Below is a small trained network, with its code and all its weights. Each question gives an input and a target symbol and asks what happens when units are switched off, that is, made to give their printed mean instead of their output.

import numpy as np


def w(rows, s, z=0):
    codes = np.array(rows[::2]) - 128.0
    scale = np.full(codes.shape[1], s)
    scale[-1] = z or s
    return codes * scale


def softmax(a):
    e = np.exp(a - a.max(-1, keepdims=True))
    return e / e.sum(-1, keepdims=True)


def log_softmax(a):
    a = a - a.max(-1, keepdims=True)
    return a - np.log(np.exp(a).sum(-1, keepdims=True))


def net(x, mask):
    ids = ['ΓΔΛΣΦΨαεζηθμξπτω'.index(c) for c in x.split()]
    T = len(ids)
    res = E[ids] + P[:T]
    u = 0
    for l in range(2):
        r = res
        for j in range(3):
            rows = slice(3 * j, 3 * j + 3)
            q, k, v = (r @ M[l][rows].T for M in (Q, K, V))
            z = softmax(np.where(np.tri(T) > 0, q @ k.T / 3**0.5, -1e9)) @ v
            o = O[l][rows]
            res = res + np.where(mask[u + j], z, o[:, -1]) @ o[:, :-1]
        u += 3
    return log_softmax(res[-1] @ U[:, :-1].T + U[:, -1])


Q, K, V, O = {}, {}, {}, {}
E = w([
[110,99,121],'Γ',
[117,103,119],'Δ',
[120,94,136],'Λ',
[112,44,49],'Σ',
[115,161,143],'Φ',
[104,170,112],'Ψ',
[86,203,114],'α',
[109,163,156],'ε',
[125,122,131],'ζ',
[87,102,156],'η',
[134,60,152],'θ',
[125,160,221],'μ',
[104,235,216],'ξ',
[105,120,80],'π',
[106,143,135],'τ',
[97,120,12],'ω',
],0.011)
P = w([
[121,86,162],'0',
[126,160,99],'1',
[175,80,166],'2',
[64,124,126],'3',
[215,114,141],'4',
[44,123,127],'5',
[239,137,127],'6',
[28,124,125],'7',
[251,161,94],'8',
[88,62,164],'9',
],0.019)
Q[0] = w([
[249,197,91],'0.h0',
[58,67,206],'0.h0',
[145,67,157],'0.h0',
[134,121,141],'0.h1',
[114,138,127],'0.h1',
[108,147,116],'0.h1',
[73,90,133],'0.h2',
[77,159,137],'0.h2',
[153,108,174],'0.h2',
],0.021)
K[0] = w([
[2,109,135],'0.h0',
[201,143,98],'0.h0',
[133,186,86],'0.h0',
[121,136,116],'0.h1',
[143,143,128],'0.h1',
[154,124,141],'0.h1',
[71,84,143],'0.h2',
[41,145,132],'0.h2',
[156,118,179],'0.h2',
],0.019)
V[0] = w([
[100,61,35],'0.h0',
[187,108,213],'0.h0',
[227,8,74],'0.h0',
[42,147,134],'0.h1',
[111,123,160],'0.h1',
[203,78,91],'0.h1',
[206,141,109],'0.h2',
[150,7,152],'0.h2',
[64,177,95],'0.h2',
],0.011)
O[0] = w([
[78,254,143,144],'0.h0',
[251,77,93,186],'0.h0',
[195,248,85,216],'0.h0',
[33,131,174,181],'0.h1',
[111,102,136,177],'0.h1',
[176,190,104,97],'0.h1',
[192,145,96,68],'0.h2',
[114,186,87,249],'0.h2',
[98,103,194,99],'0.h2',
],0.0091,0.0022)
Q[1] = w([
[83,112,116],'1.h0',
[1,101,73],'1.h0',
[146,114,132],'1.h0',
[69,134,143],'1.h1',
[158,106,155],'1.h1',
[199,76,105],'1.h1',
[100,179,106],'1.h2',
[69,134,173],'1.h2',
[181,158,140],'1.h2',
],0.0089)
K[1] = w([
[72,81,2],'1.h0',
[24,126,28],'1.h0',
[175,147,121],'1.h0',
[104,163,58],'1.h1',
[151,138,168],'1.h1',
[132,136,212],'1.h1',
[209,163,153],'1.h2',
[116,140,51],'1.h2',
[88,156,139],'1.h2',
],0.0073)
V[1] = w([
[50,112,23],'1.h0',
[129,119,132],'1.h0',
[183,134,254],'1.h0',
[201,151,223],'1.h1',
[142,125,199],'1.h1',
[124,180,204],'1.h1',
[142,163,136],'1.h2',
[105,104,47],'1.h2',
[151,155,169],'1.h2',
],0.007)
O[1] = w([
[91,125,213,247],'1.h0',
[134,128,122,131],'1.h0',
[174,138,25,28],'1.h0',
[173,61,157,2],'1.h1',
[218,68,127,79],'1.h1',
[150,125,143,48],'1.h1',
[126,72,69,90],'1.h2',
[158,110,210,197],'1.h2',
[116,70,1,74],'1.h2',
],0.0046,0.00068)
U = w([
[29,96,157,64],'Γ',
[143,139,118,170],'Δ',
[95,72,158,1],'Λ',
[88,99,99,193],'Σ',
[175,141,117,176],'Φ',
[151,133,120,175],'Ψ',
[47,152,164,49],'α',
[111,121,140,186],'ε',
[251,160,80,29],'ζ',
[77,115,145,178],'η',
[111,113,125,184],'θ',
[156,147,156,235],'μ',
[151,140,176,84],'ξ',
[146,189,95,48],'π',
[99,138,142,182],'τ',
[200,90,90,120],'ω',
],0.016,0.0076)

Each question gives the input, a string of symbols that net reads in full, and the target symbol t.
The units are the heads (3 rows each of Q, K, V and O). Each row of codes is followed by its name. A weight is (code - 128) times the scale printed after its matrix; where a second scale follows, it is the last column's (O and U).
mask holds one flag per head, layer by layer. A switched-off head (its flag False) gives its mean, the last column of its rows in O, instead of its output. The means were averaged over made-up inputs and are rounded, as every weight is.
A unit's drop is (log p(t) with every unit on - log p(t) with that unit switched off) / (log p(t) with every unit on - log p(t) with every unit switched off).
The circuit of an input: a set's keep is (log p(t) with only the set's units on - log p(t) with every unit switched off) / (log p(t) with every unit on - log p(t) with every unit switched off). Starting from all 6 units, units are removed one at a time, each time the one whose removal leaves the highest keep (on an exact tie, the one counted first), for as long as the keep stays at least 0.8.
units of the circuit, in order: the units of the circuit, biggest drop first
which heads matter: for each layer, one digit per head in row order, 1 if its drop is at least 0.15 and else 0, layers parted by /
drop of u: that unit's drop, to one decimal
input θ π μ Λ Γ Δ μ α, target ω: units of the circuit, in order : 0.h0
input τ Γ Λ ω Ψ, target α: which heads matter : 100 / 000
input Σ Ψ Σ θ α ε τ ε ξ Ψ, target Λ: units of the circuit, in order : 0.h0; 0.h2
input μ θ α, target ζ: units of the circuit, in order : 0.h0; 1.h0
input μ ξ Γ α ω ω θ μ Γ, target ω: which heads matter : 101 / 010
input μ Φ Γ μ ξ, target ω: units of the circuit, in order : 0.h0; 0.h2; 1.h0
input μ Ψ μ ξ Σ μ τ, target ω: units of the circuit, in order : 0.h2; 0.h0
input τ Σ μ μ ω Γ, target α: units of the circuit, in order : 0.h2; 0.h0
input ξ Σ ζ, target π: units of the circuit, in order : 0.h0; 0.h2
input θ μ ξ Σ, target Λ: units of the circuit, in order : 0.h0; 0.h2; 1.h0
input μ ε Σ θ ξ, target ζ: which heads matter : 001 / 100
input Δ ω Σ Σ Σ ω Σ α, target π: which heads matter : 110 / 000
input μ π ζ ω μ μ μ μ ξ ε, target Λ: which heads matter : 101 / 000
input ζ μ θ μ Λ ω θ, target α: units of the circuit, in order : 0.h0
input ω ζ ω Φ π μ α, target ω: units of the circuit, in order : 0.h0; 0.h2
input ξ ξ α μ Δ, target ω: units of the circuit, in order : 0.h2; 0.h0
input π μ μ μ τ Σ Λ μ Σ, target ω: which heads matter : 101 / 000
input π ω ω Γ α Ψ π ω Σ ξ, target π: which heads matter : 100 / 000
input μ μ ω Σ, target α: which heads matter : 101 / 100
input Λ α μ α Γ, target Γ: units of the circuit, in order : 0.h0
input α μ μ, target ω: units of the circuit, in order : 0.h0; 0.h2
input ω Σ ξ, target π: drop of 0.h0 : 0.8
input θ Σ μ μ π π Ψ Δ Σ τ, target π: drop of 0.h1 : 0.0
input Σ π Σ μ μ Γ Σ θ, target π: drop of 0.h2 : 0.1
input μ ξ μ ξ ξ, target Λ: drop of 0.h1 : 0.1
